Below is a small trained network, with its code and all its weights. Each question gives an input and a target symbol and asks what happens when units are switched off, that is, made to give their printed mean instead of their output.

import numpy as np


def w(rows, s, z=0):
    codes = np.array(rows[::2]) - 128.0
    scale = np.full(codes.shape[1], s)
    scale[-1] = z or s
    return codes * scale


def norm(h):
    return h / np.sqrt((h * h).mean(-1, keepdims=True) + 1e-5)


def f(y):
    return y / 2 * (1 + np.tanh(0.7978845608 * (y + 0.044715 * y**3)))


def softmax(a):
    e = np.exp(a - a.max(-1, keepdims=True))
    return e / e.sum(-1, keepdims=True)


def log_softmax(a):
    a = a - a.max(-1, keepdims=True)
    return a - np.log(np.exp(a).sum(-1, keepdims=True))


def net(x, mask):
    ids = ['ΓΘΩημπτψ'.index(c) for c in x.split()]
    T = len(ids)
    res = E[ids] + P[:T]
    u = 0
    for l in range(2):
        q, k, v = (norm(res) @ M[l].T for M in (Q, K, V))
        z = softmax(np.where(np.tri(T) > 0, q @ k.T / 3**0.5, -1e9)) @ v
        res = res + np.where(mask[u], z, O[l][:, -1]) @ O[l][:, :-1]
        u += 1
        y = f(norm(res) @ A[l][:, :-1].T + A[l][:, -1])
        res = res + np.where(mask[u : u + 8], y, B[l][:, -1]) @ B[l][:, :-1]
        u += 8
    return log_softmax(norm(res)[-1] @ U[:, :-1].T + U[:, -1])


Q, K, V, O, A, B = {}, {}, {}, {}, {}, {}
E = w([
[224,108,171,159],'Γ',
[115,200,90,68],'Θ',
[56,196,166,134],'Ω',
[119,207,71,70],'η',
[92,158,245,217],'μ',
[190,230,235,104],'π',
[163,145,216,190],'τ',
[195,46,114,162],'ψ',
],0.012)
P = w([
[192,107,93,142],'0',
[121,92,142,113],'1',
[229,151,145,102],'2',
[97,69,132,124],'3',
[253,139,122,82],'4',
[79,65,118,156],'5',
[158,155,169,82],'6',
[99,104,183,138],'7',
],0.014)
Q[0] = w([
[63,176,194,121],'L0H0',
[1,107,55,198],'L0H0',
[87,52,155,151],'L0H0',
],0.0092)
K[0] = w([
[107,128,129,181],'L0H0',
[254,235,133,86],'L0H0',
[174,139,104,153],'L0H0',
],0.0083)
V[0] = w([
[80,138,81,177],'L0H0',
[137,98,104,35],'L0H0',
[168,7,86,122],'L0H0',
],0.015)
O[0] = w([
[126,8,55,130,3],'L0H0',
[103,67,203,107,56],'L0H0',
[203,106,167,161,118],'L0H0',
],0.014,0.0038)
A[0] = w([
[145,101,176,123,151],'L0N0',
[102,143,7,153,67],'L0N1',
[97,85,157,64,77],'L0N2',
[144,139,150,158,159],'L0N3',
[75,215,143,87,157],'L0N4',
[165,141,159,100,152],'L0N5',
[37,190,104,65,46],'L0N6',
[68,175,174,128,254],'L0N7',
],0.012,0.0033)
B[0] = w([
[127,163,114,195,167],'L0N0',
[103,2,172,173,157],'L0N1',
[119,201,115,121,140],'L0N2',
[184,17,112,97,173],'L0N3',
[235,74,130,78,253],'L0N4',
[53,131,114,188,190],'L0N5',
[177,153,156,145,206],'L0N6',
[186,55,106,183,249],'L0N7',
],0.0082,0.0072)
Q[1] = w([
[187,138,241,131],'L1H0',
[254,27,175,167],'L1H0',
[119,178,35,140],'L1H0',
],0.0094)
K[1] = w([
[119,180,107,163],'L1H0',
[88,152,88,175],'L1H0',
[244,104,96,121],'L1H0',
],0.011)
V[1] = w([
[163,106,193,101],'L1H0',
[137,169,50,36],'L1H0',
[146,254,114,60],'L1H0',
],0.0092)
O[1] = w([
[147,101,252,92,114],'L1H0',
[126,101,60,104,131],'L1H0',
[45,74,165,86,252],'L1H0',
],0.011,0.0038)
A[1] = w([
[14,170,140,133,85],'L1N0',
[175,25,74,224,255],'L1N1',
[137,4,78,74,69],'L1N2',
[93,166,55,159,133],'L1N3',
[145,220,130,138,131],'L1N4',
[171,161,59,146,170],'L1N5',
[167,81,117,50,176],'L1N6',
[236,96,239,187,149],'L1N7',
],0.011,0.0051)
B[1] = w([
[164,172,190,138,128],'L1N0',
[117,142,65,79,210],'L1N1',
[136,117,135,107,155],'L1N2',
[106,97,162,125,129],'L1N3',
[98,136,2,165,145],'L1N4',
[34,138,94,214,157],'L1N5',
[71,141,108,171,165],'L1N6',
[121,142,139,72,253],'L1N7',
],0.01,0.015)
U = w([
[208,89,160,144,137],'Γ',
[65,117,173,81,250],'Θ',
[110,148,89,148,136],'Ω',
[92,52,114,87,181],'η',
[137,248,106,119,114],'μ',
[79,166,186,84,88],'π',
[156,184,156,49,22],'τ',
[154,192,180,133,116],'ψ',
],0.012,0.0024)

Each question gives the input, a string of symbols that net reads in full, and the target symbol t.
The units are the heads (3 rows each of Q, K, V and O) and the neurons (one row each of A and B). Each row of codes is followed by its name. A weight is (code - 128) times the scale printed after its matrix; where a second scale follows, it is the last column's (O, A, B and U).
mask holds one flag per unit, layer by layer, with each layer's heads first. A switched-off unit (its flag False) gives its mean, the last column of its rows in O or B, instead of its output. The means were averaged over made-up inputs and are rounded, as every weight is.
A unit's drop is (log p(t) with every unit on - log p(t) with that unit switched off) / (log p(t) with every unit on - log p(t) with every unit switched off).
The circuit of an input: a set's keep is (log p(t) with only the set's units on - log p(t) with every unit switched off) / (log p(t) with every unit on - log p(t) with every unit switched off). Starting from the 12 units with the biggest drops (on a tie, the unit counted first), units are removed one at a time, each time the one whose removal leaves the highest keep (on an exact tie, the one counted first), for as long as the keep stays at least 0.8.
units of the circuit, in order: the units of the circuit, biggest drop first
unit that matters most: the unit with the biggest drop
k most important neurons: the k neurons with the biggest drops, biggest first
k most important neurons of layer l: the k neurons of layer l with the biggest drops, biggest first
input τ Ω η, target η: 2 most important neurons	[L0N1; L1N7]
input τ μ Ω Ω, target τ: unit that matters most	L0N6
input Θ τ ψ, target μ: units of the circuit, in order	[L0N4; L0H0]
input Ω μ τ Θ, target Ω: units of the circuit, in order	[L0H0; L1H0; L0N1; L1N7]
input τ η Θ Ω τ Γ, target τ: units of the circuit, in order	[L1N7; L1H0; L1N1]
input Θ ψ Θ τ τ Γ, target Θ: 4 most important neurons	[L0N2; L0N7; L0N4; L0N5]
input τ μ η, target Ω: units of the circuit, in order	[L0H0; L0N1; L1N5]
input τ Γ τ τ Ω η, target τ: units of the circuit, in order	[L0N4; L0H0; L0N6]
input η μ τ μ τ η Γ Ω, target η: units of the circuit, in order	[L0N4; L0N7; L0H0; L1H0]
input μ Θ π μ Γ Θ, target μ: 2 most important neurons of layer 1	[L1N5; L1N4]
input τ Γ μ Ω, target τ: units of the circuit, in order	[L1H0; L0N4]
input τ τ μ μ Ω, target Ω: units of the circuit, in order	[L0H0; L1N5]
input Θ π ψ τ τ ψ, target Θ: units of the circuit, in order	[L0H0; L0N4]
input Γ τ Γ τ Γ, target μ: 2 most important neurons	[L0N4; L1N4]
input η η τ, target Θ: units of the circuit, in order	[L0H0]
input η ψ ψ η Ω, target Θ: 3 most important neurons	[L0N7; L0N4; L0N2]
input Ω ψ μ ψ η τ, target Ω: 2 most important neurons	[L0N1; L1N5]
input Θ η τ Γ Ω τ ψ, target μ: 2 most important neurons of layer 0	[L0N4; L0N6]
input Ω τ η ψ τ π, target μ: 2 most important neurons of layer 0	[L0N6; L0N4]
input ψ Ω η τ, target ψ: unit that matters most	L1H0
